In the rows, 128 means zero.
Each row is followed by its class number.
[192 146 131 168 100  91 137  36 177  92  61 138 109 121 110  89 156 120
 119 148  98 148 105 153 140 127 115 110 146 173 110 100 189 133 159 127
 159 159 150 111  78 110 130 140 107 118  76 144  79 119 163]  6
[149 150 149 137 116 121 139 112 134 114 128 117 116 148  95 104 150 133
 156 133 139 106 135 156 116 122 138 136 111 167 109 140 176 156 130 124
 159 116  98 127 107 147 113 122 139 159 116 130 158 127 110]  2
[116 129 104 141 107  98 171 130 129 108 136  84 113 146 102 152 133 125
 139 112 145 117 112 133 149 139 115 102 102 115 124 176  83 117 118 145
 128 143 106 135 120 131  97 112 149 119 116 114  92 174 129]  0
[121 151 105 128 135 140 146 112 179 128 146 110 107 180 133 149 112  94
  92 116 144 126 102  96 144 170 127  70 180  96 130 162  84 126 105 106
 131 199 161 140 166 121 135 156 180 150 111 123  80 128 149]  3
[102 155  81 123 130 166 163  65 103 171 149  71 142 163  71 121 102 130
 167 149  96  90  42 123 161 176 129 120  75 199  75 130 132 102 149 173
 214  89 144  93 125 117 130 132 137 146 119  99 218 119 144]  7
[137 123 123 135 103 163 139 157 157 134 134 153 141 151 115 115 125 105
 126 120 129 158 150 118 131 131 132 113 144 157 109  92 133  74 102 109
  97 160 110 134 111  91 131  98 140 107 137 118 147 108 124]  1
[116 145 128 128  87 121  99  73 159 131 138 111 102 129 111 138 122 117
 119 142 134 137 105 107 138 135 117 146 145 127 129  96 115 108 112 133
 129 122 154 113 127 106 123 140 127 154  66 127  94 124 117]  6
[141 156 101 123 121 190 122  87 134 142  57  90 106  92 135 185 141 104
 131 132  89 142 121 110 132 161 140 120 140 116 179 151 110 114 114  98
  79 144 120  69 168 116 199 129 168 152  82  91 205 142  67]  3
[150 120  55 155  79 152 160 138 160 144 136  98 131 154 101 138 111 102
 119 174 156 122 170 105 160 122 116  73 129 115 108 156 118 124  86 151
 151 177 134 111 182 132 149 152 146 100 120 118 124 112 100]  0
[148 121 105 136 153 131 147 102 156  92 163 187 170 179 118 140 110 110
 146  95 229 152 120 117  94 113 133 111 118 116  44 144 110  53 106 181
 169 130 137 180 171  83  71 138 120  73  70 131 112 101 121]  3
[119 130 157 133 145 104 141  74 126 121  96  95  68 163 125  68 142 133
 155 111 119 131 114 152 131 151 136  96 118 165  91 157 186 150 163 133
 123 156 123 132 125 161 110 137 122 150 116 109 141 113 146]  5
[122 122 147 151 122 103 214  98 115  96  87 107  67 177 127 110 135 119
 110 108 134 121 127 113 114 119 112  97 104  96 109  95 170 101 137 152
 176 108 123 159  92 105  86 150 120 132 180 155 156 142 125]  4
[135 128 120 133 114 107 156 101 107 132 147 129  94 128 134 139 137 117
 143 110 103 141 119 131 150 147 144  86 113 137 113 172 152 144 120 120
  97 160 126 131 114 139 134 141 123 123  99  92 142 110 156]  5
[162 138 119 121 118 128 159 102 200 102 138  78 118 184 141 132 164 100
 111 133 124 121 145 113 121 108 118  95 106 121 151 101 131 137 113 135
 143 104 134 111 156 127 147 133 148 107  98 146 120  66  91]  4
[169 116 115 119 126 145 198 111 142 136  87  86  39 177  92 157 155 100
 117 141 149 123 112 108 158 102 146 158 104 122 121 118 126 201  83 163
  90 141 123  93 216 171 163 132 187 124 147 157  91  93  33]  0
[151 113 149  83  98  94 164  30 140 138 141  99 111 164 137 163 136 131
 155 131 135  92 133 144 164 140  96 146 103 143 146 102 171 112  69 121
 171 186 139 151 149 122 149 122 128 121 136 138 115  74 110]  7
[151 129 111 113  98 164 177  81 119 136 153 123 118 126 106 109  91  98
  98 145 156 100 126  83 128 129 115 121 125 135  81 156 112  86 109  72
  96 178 117  97 110 134 179 137 175 125  89 148 166  99  97]  3
[127 148  97 133 117 137 155 139 137 143 119  84 123 164 102 157 147 119
 152 125 148 114 136 126 155 126 116 110 115 171 119 104 104 130 123 109
 128 132 146 101 138 152 136 148 138 145 107 134 122  92 127]  7
[116 137 109 138 114 148 129 146 144 145 164  97 149 134 138 138 160 104
 132 135 131 120  79 129 124 114 138 110 106 149  86 138 133 156 119 114
 114 133 132  89 135 140 132 141 133 128  91 149 139 102 105]  2
[ 96 153 118 149  93 126 118  73 118  93 134 123  89 149 133 101 140 114
 118 122 125 131 138 107 118 116 121 103 125 139 100 113 163 135 141 112
 129 113 128 129  90 132 101 122 124 140 127 122  90 148 169]  6
[154 118 129 147 160 160 150 138 133 115 116 120 112 134 116 132 112 151
 103 127 145 160 115 117 133 121 146 123 109 152 112 118 134 113 100 139
 166 125 102 135  83 114  92 139 143 114 131 151 127 118 151]  1
[107 109 134 116  91 129 196 130 133 114 130  79 140 152 103 123 158 104
 160 117 122 122 118 147 131 114 112 167 127 105 115  86 155  81 118 138
 117 150 104 115 176 106 158 105 141 114  99 151 109 155 115]  0
[100 154 132 140  89 141  97 137 146 118 134  71  24 186 110 114 176 111
 134 140 146 129 168 139 119 160 101  73 151 193 112 174 149 189 134  95
  89 108 148 108 202 167 113 128 133 177  84 118 132 104  90]  6
[151 116 133 131 132  68  98 159 159 163 144  48 173 161  96  91 115 162
 143  86  78 125 108 193 166  94 151 131 141 200  82 152  66 192 194 135
  89  82 107 128 185 147  60 205 140 124  95 119 101  56 145]  0
[137 132  81 119 140  97 144 108 138 187 127  90 153 170 114 190 198 106
 122 135 116 138  74 146 169  77 134 100  97 201  81  93  97 169 178 174
 138 181  96  77 129 183 166 138 167  77  74 124 109  99 109]  2
[121 126 139 110 120 149 132 133 184 142 154 110 111 159 120 137 158  97
 118 126 133 142 127 114 134 141 136  72 154 121  96 107 129 118 133 118
 112 106 150 132 146 122 124 187 109 128 107 136 127  78 105]  5
[157 134  86 127 118 123 174 115 136 124 161 119 157 155 126 100 169  97
 125  99 112 111 154 118  97 152 103  81 163 126  97 134  90  98 117 126
 114 154 119 117 137 143 160 129 184 118 115 134 110  72  97]  3
[126 123 125 110 122 101 166 107 153 155 146 101 149 133 114 109 136 117
 126 125 110 107 148 147 123 109 111 123 115 153 109  82 130 159 125 106
 125 142 102 105 169 143 146 170 144 124 129 130 141  94 134]  2
[110 152 115 119 133 121 168  79 101 117 130  75 112 158  89 101 153 113
 120  91  96 127 122  62 129 143 120 124 111 132 159  94 109 123 158 122
  88  80 103  82  55 161 176 158 158 154  44 105  68  62 112]  3
[ 88 141 100 126  95 162  90 196 113 149 161 101 129 149 113 133 144  86
  40  96  79 124 152 159 111 137 139  75 171 119 148 149 119 150 129  93
  62 124 125 131 208 139 121 106 154 158 114 131 131 109  97]  3
[ 72 115  94 139 102 119  78 105 207 125  91  78 184 112 159 132 123  52
 130 138  85 190  74 159 140  73 109 107 163 148 144  98  70 116  99  89
 108 178 170 116  62  60  79 154  76  93 141 201 106  80 125]  2
[149 154 131 135 108 155 154  76 111 110 148 103 123 156 151 144 139 130
 177 112 128 114 128 112 118 135 119 101  95 134 139 143 139 144  83 111
 152  94 125 146 135 101 113 135 132 137  92 114 157 156 139]  4
[ 92 144 119 109 138 121 123 147 209 137 136 134 120 136 124 126 131 106
  98 119 126 116 134 102 123 121 148  92 142 128 186 145 123 131 135 144
  68 141 127 117 143  98 144 120 169 111 111 124 147 107  95]  1
[156 141 112 124 129 147 165 118 125 113 165  73 115 144 122 128 158 107
  77 128 134  99 128 128 129 141 120 106 125 116 113 141  92  96 138 146
 117 135 129 126 109 174 150 140 180 147 111 127  98  90  99]  3
[151 130 139 161 103 141 104 146 165 111 127  63 159 139 146 118 140 162
  78 164 171 135 136 113  95 124 107 158 149 133 111  82 164 102 158 103
 194  81 142  86 155 124 131 108  96 141 139 156 148  87  93]  2
[ 95 116 111 131 126 128 201 150 140 109 150  88 122 169 134 130 115 135
 142 113 130 126 156 105 153 124 144 130 112 118 135 120 127 136 115 123
 133  88 137 106 159 142 168 148 161 121 110 115 109  88 124]  0
[ 70 136 119 156  52  97 130 125 132 168 152  55 151 169  95 105 144 103
 158 133  91 118 105 148 108 164  99 107 150 175 160  52 127 101 104 101
 137 137 157  67 129 105 125 122 165 152  93 147 154 149  64]  2
[127 108 114 129 131 170 162 142 159 143  79 104 159 172 109 167 150 100
 122 147 133 141 148 158 129 120  94  68 133 146 103  86  68  60 145 129
 132 114 142 142 165 139 125 219  74  83  87 155 126 131 105]  8
[ 85 144 139 141 125 154 129 164 140 150 137 122  85 149  90 117 107 131
 151 140 118 120 144 103 121 113 133 102 120 132  96 166 136 105 109 149
 165 102 108  99 101 133  90 200 153 121 142 153 168 135 165]  1
[ 91 142 105 163 127  60 197 114 125 110 120 137  93 171 105 151 134 101
 151  99  98  94 133 131 129 106 136 103 151 152 138 148 137 154 115 137
 157 124 117 132  79 114 110 132 154 119 150 132 130 168 152]  8
[102 201 141 133  98 139 138  57 161 127 103  95 112 172 106 137  98 111
 159 113  89 107 169 128 147  74 125 130  71 165 140 156 113 123  82 155
 110 137 133 137 131 108  96 177 146 108 110  92 125  88 162]  4
[151 116 123 139  94 145 152  91 148  98 120  91 112 152 155  88 150 119
 112 108 127 158 124 129 141 151 139 105 140 108 118 111 142 103 134 119
  99 127 191 137 152 127 141 199 106 132 106 136 115  60  92]  5
[142 136 162 135  84  92 156  92 168 128 121  54 105 169  97 104 130 127
 152 114 131  94 101 101 140 157 103 139 115 111 164 133 101  93 113 134
 121 113 121 128 109 128 138 176 123 164  65 128 114  96  61]  4
[136 115 125 119 127 127 159  65 164 163 117  98 132 192 137 119 124  77
 144 127 118 109 105  91 128 122 133 113 128  95 133  95  95 134 116 139
 154 134 125 145 136 132 159 149 154 125 161 125 119 102  81]  4
[219  78 140 139  63 108 162 155 111 176 150  92 211 146 192 207 183 195
 183  97 131 162 198 219 110  93 131 146  63 113  98  82 127  69  81 102
 100  28  91 202  85 145 119 168  80 130  53 128 146  63 107]  2
[ 80 128 127 142 140 137 152  82 165 104 142 106  95 208 140  88  77 117
 148 132 149 124  97  92 120 110 123 118 102 149 140  74 167 147  75 117
 151 143 122 122 102 121 112  61 161 117 161 163  90 162 139]  1
[ 86 160 131 129  88 109 159  94 163 102 134 139 101 125  83 135 119 129
 116 120 113 131 168 145 125  99 109 118 111 148 125 170 115 126 152 128
 137 116 108 150 110 122 111 108 131  99  83 112 118 175 129]  6
[100 137 131 143 173 149 122 178 102 127 130 183 150 136 116 153 117  79
 106 153 124 101 145 154 113  99 148  59 164 166 151 127 171 178 128 114
 124 150 143 135 166 161  98 127 120 120 152 161 156 124  74]  7
[173 140 137 112 129 153 108  99 167  89 159 123 107 153 117 114 153  97
 102 141 144 110  93 106 137 166 109  76 103 150  68 156 147 127  98  98
 147 168  72  98 144 158 153  99 128 127 110 107  78  86  90]  4
[206 133 107 149  74 186 144  51 118 142 214  69 121  92 149 105 123 124
 119 206  99 101  81  89 127 122 120 114 142 153 119 167 202 196 102 113
 134  14 165 107 157 102 144 191  66 133  98 157 225 134 164]  5
[129 131 138 135 103 124 159 117 189  97 157 128  72 132 109 104 152 109
 169 130 115 144 130 158 127 115 142 123 124 144 102 126 169 163 108 130
 155 127 135 142 104 107  94 121 160 132 106 147 102 162 151]  6
[185 131 125 161  91  88 171  79 134 100 136 120 128 159 112 100 155 130
 141  86 116 124 115 146 112 145 132  93 119 145 102 144 170 145 138 118
 118 114 109 158 140 114  93 119 103 109 117 119 142 135 132]  5
[133 165 143 137  81 119 153  31 122 145 151  85  92 170 101  93 129 139
 101 173  94  95 134 180  83 134 126 111  70 177  85 141 148 106 143 120
  82  46 154 126  76 167 136 149 186 136 125 119  38 112 119]  6
[126 110  62 154 159 170 149 126 115 107 151 106 129 148 124 155 109  81
 138 132 146 158  65 124 146 161 140  42 128 145  80 168 115 116 100 136
 114 190 120 142 140 119 123 174 141 109 105 114 107 112  80]  3
[133 141 115 138 134 134 154 111 122 125 132  62 112 157 107 160 127  99
 150 130 130 124 122 147 127 119 108 104 125 138 100 141 153 118 133 106
 107 125  95 132 101 118 123 129 118 168  59 127 147 105 159]  3
[ 91 125 133 148 106 121 163 133 132 112 130 118  90 156 122  93 141 105
 144 114 108 114 126 143 123 119 131 118 143 156  87 163 156 111 107 110
 109 120 108 125 100 135 113 157 120 143 107 138 142 159 150]  8
[148 152 115 147 133  96 162  85 158  90 107 100 111 164 131 168 140 145
 123 116 112  98 139 127 128 116 122 106 132 154 138 135 151 140 124 120
 160  80 111 133  99 103 108 137 119 129 131 133 143 124 146]  8
[104 145 125 142  81 129 158  85 146 115 134 135 111 238 107 146 118  68
 189 142 158 127 103 164 144  99 127  98  98  79  90 113 153 124 135 134
 141 159 162 158 135 155 122 156 109 153  65 140 105 147  91]  2
[151 145 151 126 130  63  93  42 129 116 105  83 134 167 110 124 170 127
 132 104  95 114 100 126 140 144 117 133 152 183 138 123 156  99 124 153
 185 163  77 114  91 142  73 117 126 135 123 119 145  83 137]  7
[132 103  78 116 114 104 144 149 143 106 163  92 104 140 146 123 192 100
  84 122 140 106 133 122 120 127 120  94 131 133 142 104 124 129 118 129
  70 110 130  96 164 141 149 138 135 130  99 143 112 105 101]  8
[108 140 145 115 118 144 161  85 119 118 140  98  72 149 108 124 141 111
 135 104 117 135 156 119 146 113 123 135  82 165 140 131 135 135 123 149
 153 132 130 137  86  98  88 114 152 105 145 107 163 108 169]  1
[106 135 143 170  72 131 218 104 159 101 125  43  84 183  95 102 144  92
 163 127  99 144 131 116 144  88 102 138 124 135 105 135 147 135  99 123
 134  96 124  88 118 134 108 168 129 117  65 155 129 146 127]  0
[120 136 125 191 135 142 138  95 151 177 161  70 203 118 121  95 122  74
  82 166 201  72 173  82  83  65 113 127 112 184  91  72 130 102 140 104
 179 143 111  85  44 143 148  94 160  86 146 113  92 134 200]  1
[126 117 132 105 129 155 154 107 131 135 127  81 115 121 116 156 129  98
 155 141 100 111 106 103 143 126 114 107  89  87 112 104 100 142 107 113
 136 127 103  75 142 148 117 163 144 113 137 144 116 134 118]  0
[134 146 133 129 118 103 213 139 130  86 106  75 173 172 139 224 117 176
  77  85  84 135 127 139 120  99  73 115 150  36 112 147 165 123 192  38
 104 140  67 185 161 108 134 133  47 128 109 177  65  91 125]  7
[182 148 131 152  68 118 140  44 151 117  94 122 128 156  95 171 141  73
 193 102 111 129 119 137 136  86 123 110 107 177 116 165 120 146 111  75
  99 122 123 137 103  78  96 178 110  57 123 141 122 123 158]  3
[168 101 142 142 111  76 161 199 147 105 122 137  96  20 123 119  88 198
 130 122  89 152 146 175 185 138 144 106 106 114 143 230 160 152 122 122
 121 172 148 100 147  95  85 235 120 112  40 127 158 109 177]  0
[121 124 127 121 104 100 142 117 157 123 168 107 108 138 129 127 138 113
 156 115 123 117  91 129 153 139 133 112 130 139  95 126 125 100 120 145
 106 149 151  99 127 132 133 149 133 122  96 137 162  75  77]  5
[155 142 146 128 118 120 180  90 125 112 168  73 124 134 116 130 151 119
 139 113 121 101 133 113 121 128 104 133 140 150 110 110 125 151 118  98
 185 114 132 102 134  99 144 169 169 130 124 140 117  84 104]  4
[ 98 106 122  80 149 147 130  99 129 158 161 102 128 152 154 106 105 111
 196 161 136 128 147 122 129  97 123 128 144 140 134 126 106 116 138 137
  89 130 123 150 104 125 163 156 158 127 146 134 146 103 126]  1
[246 168 166  75 232 181 211  13 175  92 140 140 107  82  97 148 117 112
 240 205 146 117  74 127 115  99 129 199  97 123  75 119  92 154 108 199
 180  75  85 136  37 127  96 135 162 186 110 134 238 132  79]  2
[165 177 149 111 115 139 128  88 182 148 141 131 116 213 124 100 123 126
 151 145  94 123 129 139 143 102 139 117 147 166 108 142 102 139 119 155
 111 124 139 135 149 158 132 151 186 144  86 119 123 103 107]  4
[ 99 122 130 109 100 147 122 122 139 136 158  74 104 111 119  83 153 144
 104 130  65 171 187 129 131 152  98  93 152 139 146 139 107 126 133 151
 164 186 129 123 154 144  96 170 160 119  62 113 136 109 104]  6
[192 156  88 171  46 105 145  66  98 179 153 101 191 131  69 148 155 152
 173  82 125 125  47 128  90 139 135 159 170 161  87 105 137 146 116 109
  97  49 170 129 174   4 119 188 123 122  77 165  77 137 118]  5
[119 151 135 118  87 132 153  41 125 106 136 107 139 164 136 117 138 114
 128 111  99 120 107 114 130 140 107 145 132 125 124 119 133  92 147 128
  90 132 156 146 149 111 152 145 101 134  47 126 120  72 126]  6
[154 143 157 167  87 129 167 138 132 124 127 104 131 158 129 130 124 120
 151 111 106 113 152 141 115 119 145 136 106 145 133 148 157 120  99  81
 133 128 108 134 120 119 133 105 148 129 117 109 159 134 152]  4
[112 131 132 188 119 144 194 138 146  59  86 104  82 170 127  82 124 111
 112 104  65 149  98 116  95 124 163 110 139 117 169 221 181 176  86 107
 159  63 113 134 122 117 118 151 127 116 146 184 158 133  86]  4
[ 80 126 127 138 116  82 149  86 138 104 129  83  80 180 126 150 139 105
 105  78 132 114 158 142 139 115 150  99 114 144 124 145 161 137 140 107
 154 148 133 128 124 106  94 159 155 131  90  98 150 102 125]  8
[108 140 125 129 105 155 142 130 150 151 160 117 159 178 115  97 141  98
 129 159 141 108 100 108 121 109 141 139 149 153 113  86 133 116 119 142
 131 136 144 102 154 154 160 158 158 128 118 160 131 122  97]  2
[127 144  67  86 153 133 193  89 118  82 124 174 134 112 118 153 132 127
  98  61 157 128 109 171 154 126 114  96 119 104  39 130 103 131 157 102
 172 212 132 116 210 117 134 119 168 143  72 145 170 144  95]  7
[119 122 142 124  93 125 151 107 116  99 126 163 135 150 109 103 124 126
  99 115 112 108  88 138 137 146 144 143 114  97 117 106 138  77 141 167
 112 107 128 110 189 155 155 101 147 108 131 112 101 160  29]  0
[146 158 148 136 120 115 180 135 127 124 119  87 114 165 109 149 169 143
 145  89 134 101 127 119 141 130 132 151 109 177 126 164 137 138 135 116
 132 146 125 144  94 130  97  91 137 135 130 133 140  77 149]  7
[ 95 158 119  96  77 150 142  68 208 102 150  74  72 184  89  93  96 130
 180 165 120 136 166 104 143 132 111 126 134 137  97  88 147  89 119 108
 121 128 143  75 170 121 171 216 181 152  60 129 121  78  94]  6
[160 138 122 101 105 172  97  89 146 135 169  98 121  95 130 120 170 128
 109 109 144 142 142  92 132 130 144 161 123 115 120  97 145 156  80  94
 151 118 129  87 136 128 130 138 164 176  77 114  95  89  99]  7
[137 135 119 132 150  83 141  49 145 100  97  98 117 146 120 137 135 126
 104 117 165 106 127 139 139 118 132 107 101 164 123 142 162 108 126 143
 160 126  92 150  72 136  91 128 119 145 126 113 151  95 119]  7
[143 148 166 134 133 114 164 104 152  97 110 100  98 189  79 153 142  93
 212 149 125  98 142 105 129 123  95 139 164 180 159 104 179 118  89 115
 134  99  94 120 109 122 159 152 103 123 127 156 106  88 155]  3
[169 137 124  82 131 100 106  41 116 158  95 133  82 207  72  46 131 134
 141 156 145 137 100 137 135 100 153 135 117 192 118  98 145 149 140 192
  63 117 102 136  91 145  81  79 188 167  78 143  99 139 114]  0
[119 102 140 141 111 120 144 121 187 120 154 113 116 150  99 117 120  89
 133 124 148 139 148 160 129  85 152 130 106 129 106 128 187 105 113 142
 147 126  97 156  83  94 114 132 133 112 106 124 133  98 109]  1
[127 103 118 132 121  97 138 122 158 144 116 128 120 162 133 122 148 117
 107  99 116 108 111 123 147 152 142 102 151 129 139 102 118 120 103 137
 132 144 131 131 138 137 130 162 130 140 105 128 117 118 102]  8
[111 141 116 118  83 114  95 151 167 124 153 136 104 124 115  51 136 110
  85 139  60  94  84 108  92 132 140 120 168 152 164 192 182 188 157 111
  38 122 179  76 212  69 116 119 124 106 126 174 141  99 109]  8
[162 129 103 149  87  99 147 123 150 161 100  88 113 167 131 140 185 102
 115 126  94 121 146 134 110 143 116  91 127 139 165 116 145 100 103 157
  65 147 140 118 136 128 148 113 151 106 131 130  99  68 110]  3
